Below is a small trained network, with its code and all its weights. Each question gives an input and a class and asks what happens when units are switched off, that is, made to give their printed mean instead of their output.

import numpy as np


def w(rows, s, z=0):
    codes = np.array(rows[::2]) - 128.0
    scale = np.full(codes.shape[1], s)
    scale[-1] = z or s
    return codes * scale


def norm(h):
    return h / np.sqrt((h * h).mean(-1, keepdims=True) + 1e-5)


def f(y):
    return y / 2 * (1 + np.tanh(0.7978845608 * (y + 0.044715 * y**3)))


def log_softmax(a):
    a = a - a.max(-1, keepdims=True)
    return a - np.log(np.exp(a).sum(-1, keepdims=True))


def net(x, mask):
    res = np.array(x, float).reshape(1, 2) / 4 @ E
    u = 0
    for l in range(3):
        y = f(norm(res) @ A[l][:, :-1].T + A[l][:, -1])
        res = res + np.where(mask[u : u + 5], y, B[l][:, -1]) @ B[l][:, :-1]
        u += 5
    return log_softmax(norm(res)[-1] @ U[:, :-1].T + U[:, -1])


A, B = {}, {}
E = w([
[200,106,117,211,141],'x0',
[106,254,214,170,146],'x1',
],0.0053)
A[0] = w([
[52,156,111,36,124,98],'L0N0',
[122,195,223,156,158,189],'L0N1',
[119,3,80,110,78,254],'L0N2',
[106,195,117,41,107,212],'L0N3',
[189,190,148,117,108,165],'L0N4',
],0.004,0.0022)
B[0] = w([
[77,15,115,236,170,169],'L0N0',
[252,90,73,137,194,219],'L0N1',
[225,232,235,180,235,254],'L0N2',
[206,68,117,239,143,195],'L0N3',
[178,109,67,115,255,155],'L0N4',
],0.0025,0.0033)
A[1] = w([
[184,226,178,99,152,95],'L1N0',
[177,115,147,151,120,65],'L1N1',
[138,107,118,184,220,254],'L1N2',
[3,160,121,24,96,120],'L1N3',
[158,68,30,123,60,238],'L1N4',
],0.0059,0.00091)
B[1] = w([
[121,106,123,99,113,219],'L1N0',
[104,132,114,131,106,161],'L1N1',
[80,109,137,115,106,252],'L1N2',
[152,111,104,250,123,188],'L1N3',
[108,195,148,114,136,182],'L1N4',
],0.011,0.0037)
A[2] = w([
[156,112,107,81,164,44],'L2N0',
[139,222,165,90,145,118],'L2N1',
[165,131,112,127,86,254],'L2N2',
[159,104,76,90,171,78],'L2N3',
[143,122,93,254,110,39],'L2N4',
],0.0093,0.0029)
B[2] = w([
[97,159,81,141,106,128],'L2N0',
[120,205,2,53,75,173],'L2N1',
[74,109,152,102,132,157],'L2N2',
[128,215,133,97,95,136],'L2N3',
[98,145,111,216,139,254],'L2N4',
],0.0077,0.0067)
U = w([
[100,122,129,246,144,203],'0',
[123,214,72,36,94,211],'1',
[81,7,227,48,123,183],'2',
[180,99,153,97,137,17],'3',
[196,93,152,88,156,1],'4',
[195,91,148,87,163,10],'5',
],0.013,0.005)

Each question gives the input, the list of numbers given to net, and the class t.
The units are the neurons (one row each of A and B). Each row of codes is followed by its name. A weight is (code - 128) times the scale printed after its matrix; where a second scale follows, it is the last column's (A, B and U).
mask holds one flag per neuron, layer by layer. A switched-off neuron (its flag False) gives its mean, the last column of its row in B, instead of its output. The means were averaged over made-up inputs and are rounded, as every weight is.
A unit's drop is (log p(t) with every unit on - log p(t) with that unit switched off) / (log p(t) with every unit on - log p(t) with every unit switched off).
The circuit of an input: a set's keep is (log p(t) with only the set's units on - log p(t) with every unit switched off) / (log p(t) with every unit on - log p(t) with every unit switched off). Starting from the 12 units with the biggest drops (on a tie, the unit counted first), units are removed one at a time, each time the one whose removal leaves the highest keep (on an exact tie, the one counted first), for as long as the keep stays at least 0.8.
circuit, biggest first: the units of the circuit, biggest drop first
unit that matters most: the unit with the biggest drop
top k neurons: the k neurons with the biggest drops, biggest first
k most important neurons of layer l: the k neurons of layer l with the biggest drops, biggest first
drop of u: that unit's drop, to one decimal
input [5,-7], class 1: circuit, biggest first => [L1N3 L2N3 L1N4]
input [-6,-2], class 0: circuit, biggest first => [L1N3]
input [-3,-3], class 2: circuit, biggest first => [L2N4 L2N1]
input [3,8], class 1: circuit, biggest first => [L1N3 L2N1]
input [-4,-4], class 0: top 4 neurons => [L1N0 L0N1 L1N3 L0N4]
input [0,1], class 2: 2 most important neurons of layer 1 => [L1N2 L1N3]
input [4,-6], class 1: top 2 neurons => [L1N3 L1N4]
input [-3,1], class 2: top 2 neurons => [L0N3 L0N0]
input [6,7], class 1: top 3 neurons => [L1N3 L2N1 L0N0]
input [-3,-1], class 2: top 4 neurons => [L0N0 L0N3 L1N3 L2N4]
input [-8,-7], class 0: top 2 neurons => [L1N3 L0N1]
input [7,8], class 1: 2 most important neurons of layer 1 => [L1N3 L1N0]
input [3,0], class 2: top 2 neurons => [L1N3 L0N3]
input [1,2], class 2: top 2 neurons => [L1N2 L1N3]
input [-1,1], class 2: top 3 neurons => [L1N3 L1N2 L2N4]
input [-3,3], class 2: 2 most important neurons of layer 1 => [L1N4 L1N0]
input [-2,-3], class 2: unit that matters most => L0N2
input [-2,3], class 2: 3 most important neurons of layer 1 => [L1N4 L1N0 L1N2]
input [-7,-7], class 0: 3 most important neurons of layer 1 => [L1N3 L1N0 L1N2]
input [3,5], class 1: top neuron => [L1N3]
input [2,-4], class 1: 2 most important neurons of layer 1 => [L1N3 L1N4]
input [0,-2], class 2: 2 most important neurons of layer 2 => [L2N1 L2N4]
input [-2,-8], class 1: drop of L1N4 => 0.1
input [-2,-7], class 1: drop of L0N2 => 0.0
input [-8,3], class 0: drop of L1N3 => 2.9
